How the nodes are linked:
fz: ρ>lc, α>sc, δ>mg
hf: ρ>nb, α>zl, δ>zg
nj: ρ>sq, α>rq, δ>nh
tc: ρ>nf, α>rf, δ>zm
nt: ρ>pp, α>zb, δ>qz
qr: ρ>ld, α>dg, δ>lf
sb: ρ>hq, α>lp, δ>zn
hd: ρ>fd, α>nq, δ>jm
hq: ρ>sj, α>qd, δ>sb
fr: ρ>bc, α>qh, δ>pf
sz: ρ>ct, α>dj, δ>tl
zl: ρ>jh, α>cz, δ>nf
jp: ρ>hg, α>lc, δ>rq
lj: ρ>qm, α>tl, δ>sd
zb: ρ>zd, α>mz, δ>hj
hh: ρ>ls, α>bz, δ>dg
bn: ρ>fm, α>rr, δ>zh
dp: ρ>gs, α>hl, δ>tb
dm: ρ>jt, α>nz, δ>ds
lh: ρ>dj, α>nh, δ>pp
zs: ρ>ch, α>bn, δ>fd
sl: ρ>tl, α>pp, δ>tz
nl: ρ>cm, α>rc, δ>jt
zd: ρ>nh, α>pc, δ>zb
sj: ρ>tz, α>qz, δ>hq
cm: ρ>td, α>sd, δ>nl
qh: ρ>sf, α>jz, δ>qs
jh: ρ>pj, α>pf, δ>zl
qd: ρ>qz, α>md, δ>lp
hs: ρ>rr, α>bp, δ>ff
zn: ρ>sb, α>sq, δ>dj
bp: ρ>ds, α>ct, δ>qm
rj: ρ>rc, α>sj, δ>nz
qz: ρ>nt, α>hj, δ>qd
hj: ρ>zb, α>ld, δ>md
sd: ρ>lj, α>sl, δ>rc
ct: ρ>jr, α>zn, δ>sz
md: ρ>hj, α>qr, δ>hg
nb: ρ>tb, α>jh, δ>hf
gg: ρ>jz, α>rd, δ>fm
pf: ρ>fr, α>qs, δ>cz
gq: ρ>zm, α>jg, δ>bc
gs: ρ>bz, α>zq, δ>dp
bz: ρ>bt, α>tm, δ>gs
tl: ρ>sz, α>lh, δ>sl
pc: ρ>hb, α>rm, δ>mz
rc: ρ>sd, α>tz, δ>rj
nz: ρ>rj, α>hq, δ>jr
td: ρ>ff, α>lj, δ>cm
tm: ρ>dq, α>zm, δ>zq
sf: ρ>jg, α>qp, δ>qh
bc: ρ>gq, α>sf, δ>fr
rr: ρ>tq, α>ds, δ>hs
fm: ρ>gg, α>tq, δ>bn
hb: ρ>rq, α>mg, δ>pc
pj: ρ>hl, α>fr, δ>jh
nh: ρ>nj, α>hb, δ>zd
ch: ρ>qs, α>fm, δ>zs
lc: ρ>lf, α>qg, δ>fz
tq: ρ>rd, α>dm, δ>rr
dq: ρ>zg, α>tc, δ>tm
nf: ρ>zl, α>hm, δ>tc
qm: ρ>bp, α>sz, δ>lj
hl: ρ>zq, α>bc, δ>pj
lf: ρ>qr, α>jq, δ>lc
dj: ρ>zn, α>nj, δ>lh
ld: ρ>mz, α>hh, δ>qr
sq: ρ>lp, α>jp, δ>nj
bq: ρ>sc, α>hf, δ>lq
hm: ρ>cz, α>zs, δ>rf
lp: ρ>qd, α>hg, δ>sq
jr: ρ>nz, α>sb, δ>ct
nq: ρ>zh, α>ff, δ>zt
qg: ρ>jq, α>tb, δ>sc
ls: ρ>rm, α>bt, δ>hh
fd: ρ>zs, α>zh, δ>hd
jg: ρ>jc, α>jm, δ>sf
zh: ρ>bn, α>hs, δ>nq
zm: ρ>tc, α>jc, δ>gq
qs: ρ>qh, α>gg, δ>ch
jc: ρ>rf, α>hd, δ>jg
lq: ρ>bq, α>zg, δ>bt
sm: ρ>zt, α>cm, δ>gt
hg: ρ>md, α>lf, δ>jp
ff: ρ>hs, α>qm, δ>td
rf: ρ>hm, α>fd, δ>jc
rd: ρ>gt, α>jt, δ>tq
jz: ρ>qp, α>gt, δ>gg
tz: ρ>sl, α>nt, δ>sj
sc: ρ>qg, α>nb, δ>bq
jm: ρ>hd, α>zt, δ>qp
qp: ρ>jm, α>sm, δ>jz
zg: ρ>hf, α>nf, δ>dq
mg: ρ>fz, α>bq, δ>rm
pp: ρ>lh, α>zd, δ>nt
rq: ρ>jp, α>fz, δ>hb
zq: ρ>tm, α>gq, δ>hl
tb: ρ>dp, α>pj, δ>nb
zt: ρ>nq, α>td, δ>sm
rm: ρ>mg, α>lq, δ>ls
mz: ρ>pc, α>ls, δ>ld
bt: ρ>lq, α>dq, δ>bz
jq: ρ>dg, α>dp, δ>qg
ds: ρ>dm, α>jr, δ>bp
dg: ρ>hh, α>gs, δ>jq
gt: ρ>sm, α>nl, δ>rd
cz: ρ>pf, α>ch, δ>hm
jt: ρ>nl, α>rj, δ>dm

The rows follow the links: the fewer symbols apart two nodes are, the more alike their rows tend to be.

Each row is also shifted at random along 11 hidden directions that mean nothing.

Some nodes, each with a row of numbers:
jq	[  73 -386   45  127 -108  -77 -238  892  -34   59   81  169  519 -104 -118   90   55 -273  208 -183   31 -255 -167 -494   69 -232  400   27  178 -201 -186  431 -573 -234   25  -19  223  100 -173  207  254  235 -582  -25  -71 -759 -526  790 -243  548  282  521 -108   67 -202   67   64 -218  -83   25 -407  -42  473 -272]
lj	[ 150  118  195 -110  183  101 -200   19 -164  235  -68   -5 -270  -34   81   31  143  -93  141 -196  291  115  -96  274 -177 -299 -112  -18   37  -16  -68  318  173  201  212 -117 -133 -209  357  222   55  -93 -155  392  194  240   97  167  333  178   35  -67  215 -188  165    5 -203 -348  146  241  250  -64  154  -36]
fz	[ 238 -459 -148   90  131 -164 -117  321 -381 -483 -250  260 -247   76  252  -69 -381 -141  -47  111   32  -84 -565 -309   30 -258   80  -18  259  -90   40  312   36  -98 -318  225  310   91  359 -305  -60  376 -429 -108  -23 -320 -259   56   46  584 -270  191 -192  152 -104   20 -290  100 -328 -362  -32 -176  101   11]
lh	[  25  100  105  -55  -88  -23  -84  -99  195 -297  -87 -292   65  111  -84  -90  -17  412   96  157 -133  -28  299  223 -124   46 -162  108   -1  317  199  -41 -129  -85 -125   69 -224  -13 -428 -272   66   26  455  -90  -51   52  -32 -219 -213 -320 -118 -353   22   54   -8  -72  442  314  204  202   82  -47 -200  129]
jp	[-107 -242 -132   18  125  -18  114 -125 -111   60  366   26   36   56  -47  142 -219  -90   84  -72 -420  104   21 -120   77  -35    3   -2  249  104  -69 -197  215  237 -211  -35   61   23  351 -102 -111  157   81  130  -68 -112   86 -269  112   98  108 -209 -131 -156 -179 -106 -346  220 -190  -69 -221  -10  228  321]
nq	[ 289   85 -229 -151 -237 -302  359 -454  -58  104   63  -55  109 -160  151  187  -63  301 -132  103 -431  -87  117  292 -223  151  437  256  -70  187    7 -314  225  580 -301  214  -66  231  -92 -165 -136 -111  375 -108    7   84  253 -367  223 -333 -105 -633  -20    4 -192  157   15  -63 -115 -411 -275  201 -106  191]
lp	[-646 -449  -78  -41 -139 -323   56  865  -10 -163 -324  -53   73  159 -106 -153 -113  174  197 -279  165 -118 -251 -284  -12  -69  137  154   24   74  -42  284 -782 -215   25   17  111  -85 -322   67  131   41 -322   -8  -61 -653 -684  478 -191  395 -101  184  407  -35 -157  -83  303   33  125  -38 -185  -96  298   -2]
rm	[ 246  127  121 -342  556  162   92 -606  658 -671  443 -499  351  -70  215  -97  540 -116  359   34 -357  102   -6  591 -263  -65 -281  257 -205  105 -148 -205  447  -74  370  133   99  -40  133   83  289   74  218   78  105  114  317 -390 -187 -184  108 -193  -67  128  273  309  424  433  347  201  103  928  -58  605]
ff	[-1511   210    70  -211   293   258  -166  -401   135   242   -14  -236  -145   251  -342   197  -116  -215   -83  -416   238   203  -402   392   273    16  -514   -70  -181  -199    38  -138   179   282   336   124   218  -372   743   602   -32  -607  -462   372   155   249   175   528   190   276   162   598   342  -300   563  -113  -403    26  -216  -159   486   446   515   -56]
zl	[-547 -382 -274  235  180  -30 -374 -377  -32  -26   75  357   61   63  581   34 -481  -84  -47  -66   56  320 -212 -213   42 -159  381 -357  195  -76 -222  226  119  -36   67    4  206 -163  521  183  -23 -125 -272    9   21  132  169 -369   83  436  344 -126  185   -1 -168  -47 -405 -113   22 -478  -39  -76  278  176]
sf	[-753  126   33  226 -161 -100 -282  205 -366 -589 -689   92 -351   52  145  219 -331  329 -453 -385  453   83 -313 -397  227  245  -92   62   22 -254  369  488 -235 -293   88  121  204 -403  -96  288 -317 -128 -363 -362  182  282 -274  428 -111  194 -150 -192  259   23  -98 -133  -49   28 -138 -237  306 -413  -58 -376]
zd	[-397  -58   95  -78  360  149 -111 -519  406  314  612  126 -145  172 -186 -176  -49   98  454  240 -153   89    2  188   92  -78 -423 -307    9  -75   13 -538  154   57  -22 -161  113   52  592 -269    4  -22   34  100  -58  182  306 -458  -73  123  116  195  -69 -179  110 -140 -440  271  240  313 -141  217 -171  286]
qm	[ 334   75  121  -26  106   68 -407 -559   29   97  -94   91 -294 -180  538   -3  106  450   77  537   41  -30  540  397 -569 -296  -39  -17  106  259  307  179  283  250  -73    7 -438   38 -219 -367 -129   35  532  -99  155  779  431 -619  -45 -344 -271 -857  100    5 -157  119  114 -153  548  334  257 -145 -676  -36]
tz	[ 157 -362 -487  -51 -196 -130  365  277 -218  310 -288 -209  231  132  100   43  -84 -291  -35 -179 -446  -90  165  -85 -240 -200  538  203  164  541  -96   13 -206  486  -67   98 -395  166 -219   78 -151  -87  183  273  -68 -288  -62   59  208 -129  -12 -250   85 -241 -372    0  233 -155  -49 -296 -128  202  418  352]
md	[-432 -117 -119 -113  158 -105  359  -86  110 -192  154 -174  -53   86  -32  -92   66   42  220 -189 -267   14 -235   43  -51  105 -181  140  -39   87   32 -357   20   62   99   25  134   27  227  -43  -97  -10   37   74  -71 -108   -3 -217   58   63  -44 -183  140 -122  -83  -20  -47  316   36   30 -101  274   75  386]
sb	[-456  -93  -93   19 -187  -27  162  250  -74  311  -44 -101    3  168 -288  -99 -191   88  -29   81  -37   55  242  -19   54   46  -99  -78   27  263   -1 -182 -270   55 -168  -83 -209   -1 -315 -130   10  -91  265  109 -143 -233 -132  -44   26  -99  -54   78   87  -55   45 -196  110  107  -48   95    7 -300  118    6]
bq	[ 128 -364  -74   90  244   75  265  574 -159  230   74  350 -222 -108  181 -301  379 -655  151  -22  297   37 -249 -417 -104 -237 -162 -145   76 -264 -189  -12  -54 -367  415 -262   93   20  131  162   11  303 -343  159  -59 -203 -150   49   56  441  -64  510  160   54  -72  121 -213 -195   88  269  -34 -105  -32 -120]
zq	[  20  209  113  148  -98  -30 -279  293 -121 -888 -668 -207  -65   24  100  -56   91  145 -107 -203  182 -207 -572  -89   14  166   74   96 -152 -148  211  552 -197 -390   79  227  258   71  -53  -18  -81  -38 -418 -283   35  -22 -193  537 -117   92 -138  120 -234  252   60   64  274   72   -8 -127  265  148    0 -179]
nj	[ 773  -77  107  -78  274  -50   73  -93  -78  -44  236  212 -466  -18  212 -258   50   97  245  237   48  167  107   36 -137 -177 -280  -78  165   53  -16  -86  313  -81  -30 -218 -126   24  171 -370  -26  418  300   75   28  243   89 -671  140  -40 -232 -347   32  -27  -70  -20 -203   36  257  365  -34 -297 -431  241]
qg	[ 724 -111 -128  114 -254 -392  441  259 -530 -390  119  173 -292 -138   80 -133 -249  341   28  390 -321 -195 -674  -16 -137  277  146  -61  131  -23  -93 -297  251  -52 -598  103  439  539  114 -835 -128  379   18 -380 -236 -524  -39 -484  375   65 -259 -155 -528  406  -42  123 -461  269 -444 -206 -432 -522 -269    3]
qs	[ -98   57 -263  -97  252   18 -101 -293   97 -297 -481    2 -205  335   25  -80 -110 -119 -260   96   42 -138 -605   66  229   26   74  -29 -218 -155  200  -62  -47  108  -45  330  115  129  485  -50 -173 -202 -438 -248  128  217  122  193  -53  104 -223  580 -191  -15  104   92  -53   14   35 -382  221  704 -106  125]
jz	[-530  420  237 -171  -79 -111  182 -582 -100  185   21   50 -469 -141  -23   19   55  452 -117  -19  197   24  -62  514   11  329 -121   88 -302 -145   30  -60  383  309 -191   33    3   88  262  -89  -18 -193  163   94   68  572  203 -303  345 -351 -277 -410  150   38  265  -35 -179 -187   22  -82  339   45 -191   32]
bc	[ -49   26  -88  112  -27  -84  186  159 -132  137   25  254 -240 -116  199  -91  269   86  -60  108  136   46  -66 -160  -22  159  183  -96  -73 -106  -93  -31  -66 -176   99 -262  -75  168  -66  -71  -89   43   46 -152   47  142   84 -294  131 -126   17 -161   66   76 -174   71  -80 -184  390  181  -43 -111 -304    1]
jr	[ 431    1   -7  -26  134  -11 -482  446   16 -114  368 -266  444  -59   -6  532  160  402  234   46 -406   14  137  112 -182 -207  279   81  316  243 -108  133 -235  215    2 -169 -186 -174 -216  -49   73  -42   48 -181  326 -334  135  190  -27   18  492 -358 -219 -224 -221  207    8   89  559  568 -452  -56   74   85]
ch	[-579 -145 -274 -105  255  -29  126  226  -51  373  119  144 -159  109  -84   -1  154  -17 -251  367  100  120 -194   75  230    8  158  -53 -176  -69 -254 -248 -116  112 -177 -112 -210  156   99 -107  163 -103  -91 -118  223  -45   88 -169  145  -33  -56  487   17   98  126  163  -33 -113  429  105   92  361  -95  153]
nb	[-745 -221 -132  316  -69  191    2 -138 -315  331 -128  329 -269  -22  158 -105 -245 -363 -210   60  119   30  -83 -264  126   -6   -1 -314  115 -107   16   47  190  -44  -42  -77   64  154  355   32 -225  -41 -183  165 -211  220  133 -121  187  170  -16  196  -59   52  -43 -171 -461 -116 -266 -246  290 -239  124 -158]
hl	[-184 -251  -55  187   80  -32  231  538 -122   60  219  205  -47    3   30 -276 -155 -404 -141  -95  555  490 -198 -350  210   49 -147 -294  -25 -233 -539  -30  -62 -637  329 -299  260 -310 -150  340  335   95 -165   80 -108 -477 -317 -166   97  386  247  555  379  297  315  -56  -94   21 -243  -28  -14 -630  236 -155]
rq	[-400  -70  194   18  -55   40  384  349 -115   76  198  -35  -79  -65 -252  -53  158 -212   57 -322  168  175  249 -285  118  123 -470  117   30  -56  -74  -73   18 -274  264 -248   27 -245 -254  317   58  208  144  270  -85 -127 -327   70    0   30  -44  -33  355  -41   43 -153   39  117 -212  247   24 -345  196  -24]
bz	[ 293   37  133  183 -576  174  232  -70  277  706  463   44  830 -264 -360    3   14 -503   64 -172 -197 -152  896 -360  129  171  277  -81   11   38 -240 -134  -99 -104   49 -107    8  148 -561  373  244   35  266  259 -486 -369 -172  291 -293 -265  446  264 -104   56  -60 -226  259 -113 -628 -215 -401 -266  472 -298]
rr	[ 392  589  390  -10 -659   75   93 -297   68   63 -381 -223  245 -182 -328  151  -77   -8 -272 -372  197 -210  687   10   18  304 -166  262 -137   16  360  144   50   61   52  224  -56 -204 -654  433  -97 -160  335  116 -161  239 -182  581 -236 -448 -135 -269  149  -26  113 -196  438 -130 -730 -285  145 -347   87 -554]
tb	[-383 -266  -51  294  -12  202 -172  485 -131  198  106   58  457 -326  319  282  357 -313 -113  -78  -90   80  688 -410 -145 -184  356   92  261  111 -178  477 -154 -152  306 -294 -417  -94 -578  428   55  146  161   69  103    5  -24  129 -192 -119  350 -334  107   23 -400  139  353 -224  405  328   25 -100  173  -78]

Start here and follow the symbols in turn, left to right. Where do you end up?
Answers are names.
[ 200 -427  -78   41   26  -46 -290  498  191  240  236  155  442   86 -216   99  -71  -88  302   -6 -249 -194  104 -404  123 -303  296  -20  248   17  -43   74 -549   31 -116  -71  -15   84   -2  -51  128  178 -290  -65  -20 -538 -277  394 -350  354  267  346 -132 -227 -340  -58   13  -11  179  185 -540  118  231   14]
α δ α δ δ δ δ α δ => hf
[ 543  102 -149  -75    5  -42  453 -666 -181  403   93  261 -329   17  151 -191 -263 -328 -356  148  185  318  217  117  150   57   41 -108 -109   13 -232 -236  659  204 -205   -5 -160   41  243  -34   29   97  356  259  -98  391  214 -753  377 -277 -225  -65  112  106  198  -96 -190 -266 -474 -501  229 -198  -71  208]
δ δ α δ ρ ρ => zh
[ -16   38   -9   72  286  191 -690 -360  184  -89  120  -66  130  116  186  319 -138  296  224   96 -279   51   54  144 -183 -282  -46 -183  306  103  233   11    4  227  119    9  -68 -246  341  -36 -247 -222  -23 -143  217  314  431  -43 -147  130  318 -325 -125 -334 -198   28 -322  164  399  276 -126  105 -136   46]
δ ρ δ ρ α ρ => sb
[-463  -52  -34 -115   72 -208    8  415 -154    2  -62  154 -256  -66   37  187  149  358  -81   14  244  -24 -368   -8  -72    3    0  108  -31 -224   26   10 -240   22   54  -51   90  -90  -10   12  -55  -97 -245 -301  276  -58  -81  155   84  228 -120    0  246    6  -60  197 -135 -138  351  181 -116   -1 -262 -228]
ρ α δ α α ρ α ρ => hq
[ 992  217  154 -250  126   96  287 -140  221  574  477   59  198 -177  -65  -89  410 -384 -122  151  272  309  764  148  125  -60   25  107 -230  -20 -450 -141  284  -55  152 -258 -445  -94 -421  293  493  209  522  287  113  148   44 -386   -2 -452   93   91  212   92  224  116  433 -347  115  204   37   45 -112   92]
α δ α δ α δ α ρ δ => tz
[-596 -135  189   -6   47  -61 -320  126  130 -160  -68   69  -69   15  -10  -14   35  403  308  -98   23 -157   -3  -70  -60  -86 -130   57   71  -19  237  213 -364  -63   33    1   48  -30   53 -109  -70   16 -149  -61   36  115 -148  165 -233  157  -56 -235  112 -151 -234 -100   10   84  420  281  -27   73  -87   35]
ρ δ ρ ρ δ δ δ => zd
[-129   76  103 -163  245   42 -246  311  156 -161 -250 -262 -121   46   67    2  446  160  294  -92   73 -149 -277  281 -317 -197 -161  103  -71   32  193  193 -270   54  415  -18  -87 -131   21   94 -111 -196 -235  -18  247  125   56  373  -47   94  -29  -77  183 -227   -7  184  150  -51  658  504  133  337 -171  -28]
ρ δ δ α ρ α => qz
[  95  213  271 -158  210   36   72    0  216 -529  -23 -287 -315  237 -183 -356   48  204  163    3  249  232 -117  256    3  144 -700  -45 -172   38  115 -218   19 -439  227  -66  113 -268  -91 -133   97   45  204  -16    3    9 -101 -222  -95  -61 -189   47  235   99  394 -103  253  466   78  351  246 -161 -278  116]
α α α ρ ρ ρ α α α => pj
[ 207  346    3  -59 -475 -196  243 -334 -284   92 -250  -60 -139 -190  -34  253   -9  450 -247   83 -272 -304  188  232 -171  288  198  286  -71  153  323 -120  216  520 -392  198 -131  299 -229 -284 -294 -105  370 -187   -2  308  198  -56  211 -514 -341 -683 -172  -16 -125   61   17 -111 -224 -222  -18 -101 -301 -177]
ρ ρ δ ρ δ α α ρ => lj
[ 133  132   42 -118   93  -58 -428 -417  230 -132  198  -19  398   61  -56  365 -331  164  -73 -162  -70  131 -131  164  261    0  331   11  -11 -157 -138  152   82  230 -152  197  234 -257  367  214  232 -210 -295  -58  185  -87   32  218  -33  160  381   82  -86  -71  157   10 -123  -65 -182 -424 -195  263  354   59]
δ δ δ δ ρ α => tq
[  14  262  185  -94  -92   88  249   72   65  722  362  265 -157    3 -515  -73   70 -124  -48  121  381   69   95   -2  240  165 -452 -199 -146 -342  -67 -548   44  -55   73 -213  142 -110    5   95   83 -105   25   29  -55  -73  -19  121   89   22  -14  630  117  -18  355  -98 -327  -91 -260  206 -138 -380 -188 -437]
ρ δ α α ρ δ => sd
[ 658  -87  121   73   33  131 -331  245  127 -580 -377  -93  218   -3   32   47  144  -94    5   64 -141 -324  272 -327  -65 -190  -47  294  156   61  446  374 -220 -254  -39  199  -84   58 -390 -117 -119  362  -41 -249   21   19 -220  417 -553   -5 -252  -37 -293   29 -312   81  468  207   57  121   -1  213 -219 -102]
ρ ρ δ δ α δ δ α δ => dp
[  -6 -331 -281  142   52  -72  -77  339 -203  210   84  219   19  -47  211  -42   14  -11  -85  373  -78  -22 -229 -114   19 -130  576 -205   64   30 -357  151 -140  -18 -290 -105 -133  393   51 -332  176   83 -167 -114    2 -289   60 -235  164   69  131  196 -301  214  -99  143  -94 -236  364   13  -92   66   28  126]
α α δ ρ ρ δ α ρ α => sm
[  42 -271 -341   55  -80 -169  192  332  -71 -107  -36 -220  216  248  -53   71 -425  -83  -27 -202 -214  191 -163 -161  -30  -35   65  -74  232  252  -89 -253 -247   35   73   48  147 -238 -115  104  -82 -148   -1  -45  -69 -604 -158   16   60  281  203   57  179 -121  -96  -49  -97  277 -297 -226 -347 -333  316   63]
α ρ δ α α α α ρ α α => zl
[  113  -134    41  -138   278  -122    45   432    19 -1121  -549  -211  -271   107   163  -303   222   -51   119  -128   187  -217  -847   -29  -159   -53  -315   264  -150  -138   256   266  -163  -473   208   323   406     3    86   -97   -45   227  -499  -239    47  -194  -364   374  -185   403  -474   255    24   233   123   221   285   304    20   -37   252   385  -137    13]
δ δ δ δ δ δ ρ α ρ => gs
[-333  -79  -58  119   60  -34 -263  -64  -20  115  310   84  297 -215  338  257   52  125   22 -150 -121  188  151  -27   16  -39  539  -33  104    0 -362  330   -6   74   70 -199 -115  -46   71  214  157  -72  -30   45  153   75  166 -169   96  -51  502 -412   43  -25 -217   71  -71 -266  437   33 -113   76  279  226]
δ ρ ρ δ α α => fd
